Here is a tiny trained network, its code and every weight. The questions are about switching its units off for an input and a target symbol, where a switched-off unit gives its printed mean instead of its output.

import numpy as np


def w(rows, s, z=0):
    codes = np.array(rows[::2]) - 128.0
    scale = np.full(codes.shape[1], s)
    scale[-1] = z or s
    return codes * scale


def norm(h):
    return h / np.sqrt((h * h).mean(-1, keepdims=True) + 1e-5)


def f(y):
    return np.maximum(y, 0)


def softmax(a):
    e = np.exp(a - a.max(-1, keepdims=True))
    return e / e.sum(-1, keepdims=True)


def log_softmax(a):
    a = a - a.max(-1, keepdims=True)
    return a - np.log(np.exp(a).sum(-1, keepdims=True))


def net(x, mask):
    ids = ['αβγδηθλμπψ'.index(c) for c in x.split()]
    T = len(ids)
    res = E[ids] + P[:T]
    u = 0
    for l in range(2):
        r = norm(res)
        for j in range(3):
            rows = slice(2 * j, 2 * j + 2)
            q, k, v = (r @ M[l][rows].T for M in (Q, K, V))
            z = softmax(np.where(np.tri(T) > 0, q @ k.T / 2**0.5, -1e9)) @ v
            o = O[l][rows]
            res = res + np.where(mask[u + j], z, o[:, -1]) @ o[:, :-1]
        u += 3
        y = f(norm(res) @ A[l][:, :-1].T + A[l][:, -1])
        res = res + np.where(mask[u : u + 16], y, B[l][:, -1]) @ B[l][:, :-1]
        u += 16
    return log_softmax(norm(res)[-1] @ U[:, :-1].T + U[:, -1])


Q, K, V, O, A, B = {}, {}, {}, {}, {}, {}
E = w([
[201,75,102,168,127],'α',
[49,164,140,118,170],'β',
[61,151,143,118,176],'γ',
[195,115,94,109,54],'δ',
[83,110,161,128,168],'η',
[125,72,130,162,154],'θ',
[144,79,114,70,201],'λ',
[100,179,201,203,1],'μ',
[154,155,57,95,186],'π',
[155,167,160,153,106],'ψ',
],0.023)
P = w([
[164,54,158,141,203],'0',
[152,14,246,1,128],'1',
[55,174,3,176,53],'2',
[135,134,116,186,183],'3',
[126,65,183,28,81],'4',
[64,187,29,176,76],'5',
[132,172,116,170,186],'6',
[117,96,162,31,84],'7',
[59,201,43,168,86],'8',
],0.0084)
Q[0] = w([
[188,131,219,198,254],'L0H0',
[136,139,126,236,229],'L0H0',
[123,176,20,186,87],'L0H1',
[221,130,138,121,184],'L0H1',
[94,85,130,75,77],'L0H2',
[172,68,208,108,135],'L0H2',
],0.0098)
K[0] = w([
[79,28,149,194,109],'L0H0',
[85,70,156,177,188],'L0H0',
[245,227,127,110,88],'L0H1',
[146,53,68,110,153],'L0H1',
[118,81,163,178,214],'L0H2',
[96,67,160,205,102],'L0H2',
],0.012)
V[0] = w([
[132,50,117,231,178],'L0H0',
[36,66,132,130,84],'L0H0',
[82,14,25,124,159],'L0H1',
[203,118,90,129,91],'L0H1',
[185,165,75,2,96],'L0H2',
[83,39,150,97,13],'L0H2',
],0.0074)
O[0] = w([
[112,156,89,169,133,255],'L0H0',
[55,187,118,184,144,89],'L0H0',
[7,147,159,115,117,246],'L0H1',
[108,167,87,126,141,221],'L0H1',
[174,97,93,130,140,169],'L0H2',
[158,171,145,106,162,82],'L0H2',
],0.012,0.0043)
A[0] = w([
[189,121,86,55,104,210],'L0N0',
[104,91,100,133,103,119],'L0N1',
[101,145,132,132,255,35],'L0N2',
[114,168,124,94,169,3],'L0N3',
[107,85,122,131,112,179],'L0N4',
[97,118,76,148,107,176],'L0N5',
[141,127,150,163,95,118],'L0N6',
[147,163,128,125,96,111],'L0N7',
[119,179,94,125,125,144],'L0N8',
[120,82,60,140,117,152],'L0N9',
[115,154,130,210,140,30],'L0N10',
[171,124,98,129,138,230],'L0N11',
[137,199,106,116,116,245],'L0N12',
[129,109,157,61,132,165],'L0N13',
[83,91,73,67,171,136],'L0N14',
[108,75,106,104,139,125],'L0N15',
],0.018,0.0044)
B[0] = w([
[80,161,105,155,211,220],'L0N0',
[151,139,50,73,136,181],'L0N1',
[170,9,63,148,52,186],'L0N2',
[101,9,224,173,157,141],'L0N3',
[113,192,155,86,147,180],'L0N4',
[160,186,112,59,152,225],'L0N5',
[131,204,176,134,150,145],'L0N6',
[107,76,86,188,154,141],'L0N7',
[176,40,154,112,107,171],'L0N8',
[107,166,132,74,159,248],'L0N9',
[101,46,60,43,43,179],'L0N10',
[65,132,197,136,162,208],'L0N11',
[139,2,150,190,123,179],'L0N12',
[131,52,176,56,42,172],'L0N13',
[156,232,134,162,66,227],'L0N14',
[100,207,148,116,102,187],'L0N15',
],0.0081,0.012)
Q[1] = w([
[128,98,70,155,110],'L1H0',
[141,126,198,119,159],'L1H0',
[134,164,55,66,76],'L1H1',
[91,136,223,78,169],'L1H1',
[101,67,8,138,117],'L1H2',
[107,68,126,229,72],'L1H2',
],0.013)
K[1] = w([
[158,117,143,218,119],'L1H0',
[70,148,161,107,159],'L1H0',
[190,214,154,127,87],'L1H1',
[57,125,135,70,165],'L1H1',
[132,36,2,145,152],'L1H2',
[199,69,166,184,62],'L1H2',
],0.0099)
V[1] = w([
[94,224,240,131,70],'L1H0',
[61,126,176,87,149],'L1H0',
[153,114,187,50,135],'L1H1',
[107,96,160,131,97],'L1H1',
[102,161,102,102,147],'L1H2',
[1,63,71,205,206],'L1H2',
],0.0084)
O[1] = w([
[209,75,60,87,61,65],'L1H0',
[89,39,141,254,128,199],'L1H0',
[126,119,209,130,72,196],'L1H1',
[214,238,75,103,125,100],'L1H1',
[193,57,157,152,125,253],'L1H2',
[173,127,24,48,127,187],'L1H2',
],0.0071,0.0033)
A[1] = w([
[135,60,173,44,113,120],'L1N0',
[122,95,137,68,87,189],'L1N1',
[201,98,138,198,57,140],'L1N2',
[139,63,255,178,51,42],'L1N3',
[120,233,81,167,146,107],'L1N4',
[111,202,120,68,139,146],'L1N5',
[224,176,129,208,146,182],'L1N6',
[147,219,106,130,131,39],'L1N7',
[167,81,158,150,212,197],'L1N8',
[147,185,182,100,5,125],'L1N9',
[230,103,153,97,145,159],'L1N10',
[99,58,166,112,80,77],'L1N11',
[156,114,38,59,157,73],'L1N12',
[198,179,218,98,117,98],'L1N13',
[180,25,133,92,127,105],'L1N14',
[133,41,240,102,127,3],'L1N15',
],0.013,0.0059)
B[1] = w([
[98,150,170,159,100,195],'L1N0',
[150,119,147,162,116,226],'L1N1',
[89,131,103,122,162,157],'L1N2',
[169,114,79,61,119,199],'L1N3',
[140,167,155,74,117,186],'L1N4',
[145,118,133,132,122,229],'L1N5',
[118,174,171,169,90,148],'L1N6',
[105,173,94,106,134,157],'L1N7',
[166,106,137,157,138,169],'L1N8',
[153,93,134,113,177,220],'L1N9',
[161,148,97,149,106,146],'L1N10',
[173,175,154,113,162,181],'L1N11',
[113,117,167,127,131,254],'L1N12',
[60,119,115,152,122,168],'L1N13',
[126,179,115,153,152,171],'L1N14',
[162,79,142,5,109,172],'L1N15',
],0.016,0.0094)
U = w([
[106,99,227,151,137,119],'α',
[156,140,123,184,78,117],'β',
[154,136,119,174,87,63],'γ',
[172,76,99,194,202,226],'δ',
[122,108,92,176,108,220],'η',
[95,71,17,121,122,91],'θ',
[235,61,145,93,94,105],'λ',
[247,150,45,178,70,109],'μ',
[105,240,100,101,125,103],'π',
[221,188,136,224,143,250],'ψ',
],0.012,0.0026)

Each question gives the input, a string of symbols that net reads in full, and the target symbol t.
The units are the heads (2 rows each of Q, K, V and O) and the neurons (one row each of A and B). Each row of codes is followed by its name. A weight is (code - 128) times the scale printed after its matrix; where a second scale follows, it is the last column's (O, A, B and U).
mask holds one flag per unit, layer by layer, with each layer's heads first. A switched-off unit (its flag False) gives its mean, the last column of its rows in O or B, instead of its output. The means were averaged over made-up inputs and are rounded, as every weight is.
A unit's drop is (log p(t) with every unit on - log p(t) with that unit switched off) / (log p(t) with every unit on - log p(t) with every unit switched off).
k most important neurons: the k neurons with the biggest drops, biggest first
top k neurons in layer l: the k neurons of layer l with the biggest drops, biggest first
heads that matter: for each layer, one digit per head in row order, 1 if its drop is at least 0.15 and else 0, layers parted by /
input δ α α ψ θ α λ, target θ: heads that matter -> 110 / 011
input β π π θ β π α, target θ: heads that matter -> 100 / 000
input λ θ α δ π α α δ, target α: heads that matter -> 010 / 001
input δ δ π α π λ, target π: heads that matter -> 001 / 000
input δ α μ π, target μ: 2 most important neurons -> L0N2; L0N14
input π δ α θ θ θ α, target θ: heads that matter -> 100 / 001
input ψ α α β δ α α π, target λ: 2 most important neurons -> L0N3; L0N13
input π α λ β π, target α: heads that matter -> 111 / 111
input α λ π β ψ δ, target ψ: heads that matter -> 010 / 000
input γ π α α α α, target α: top 2 neurons in layer 1 -> L1N12; L1N3
input λ δ α β π θ, target π: heads that matter -> 001 / 100
input α α γ π μ, target λ: top 2 neurons in layer 1 -> L1N3; L1N9
input α α π δ δ, target α: heads that matter -> 010 / 000
input π α δ, target π: heads that matter -> 001 / 000
input α μ α α, target μ: 2 most important neurons -> L1N14; L0N0
input δ θ δ γ α μ δ α, target α: 3 most important neurons -> L0N0; L0N11; L0N14
input θ θ δ, target θ: 4 most important neurons -> L0N14; L0N7; L0N0; L1N11
input ψ θ θ θ α α θ α θ, target θ: most important neuron -> L0N10
input π μ α λ, target μ: most important neuron -> L0N2
input ψ α α, target ψ: most important neuron -> L1N6
input δ ψ δ π, target δ: top 2 neurons in layer 0 -> L0N0; L0N2
input δ β α α η, target λ: 2 most important neurons -> L1N3; L1N15
input λ α γ, target λ: heads that matter -> 010 / 010
input γ α θ ψ, target θ: heads that matter -> 100 / 000
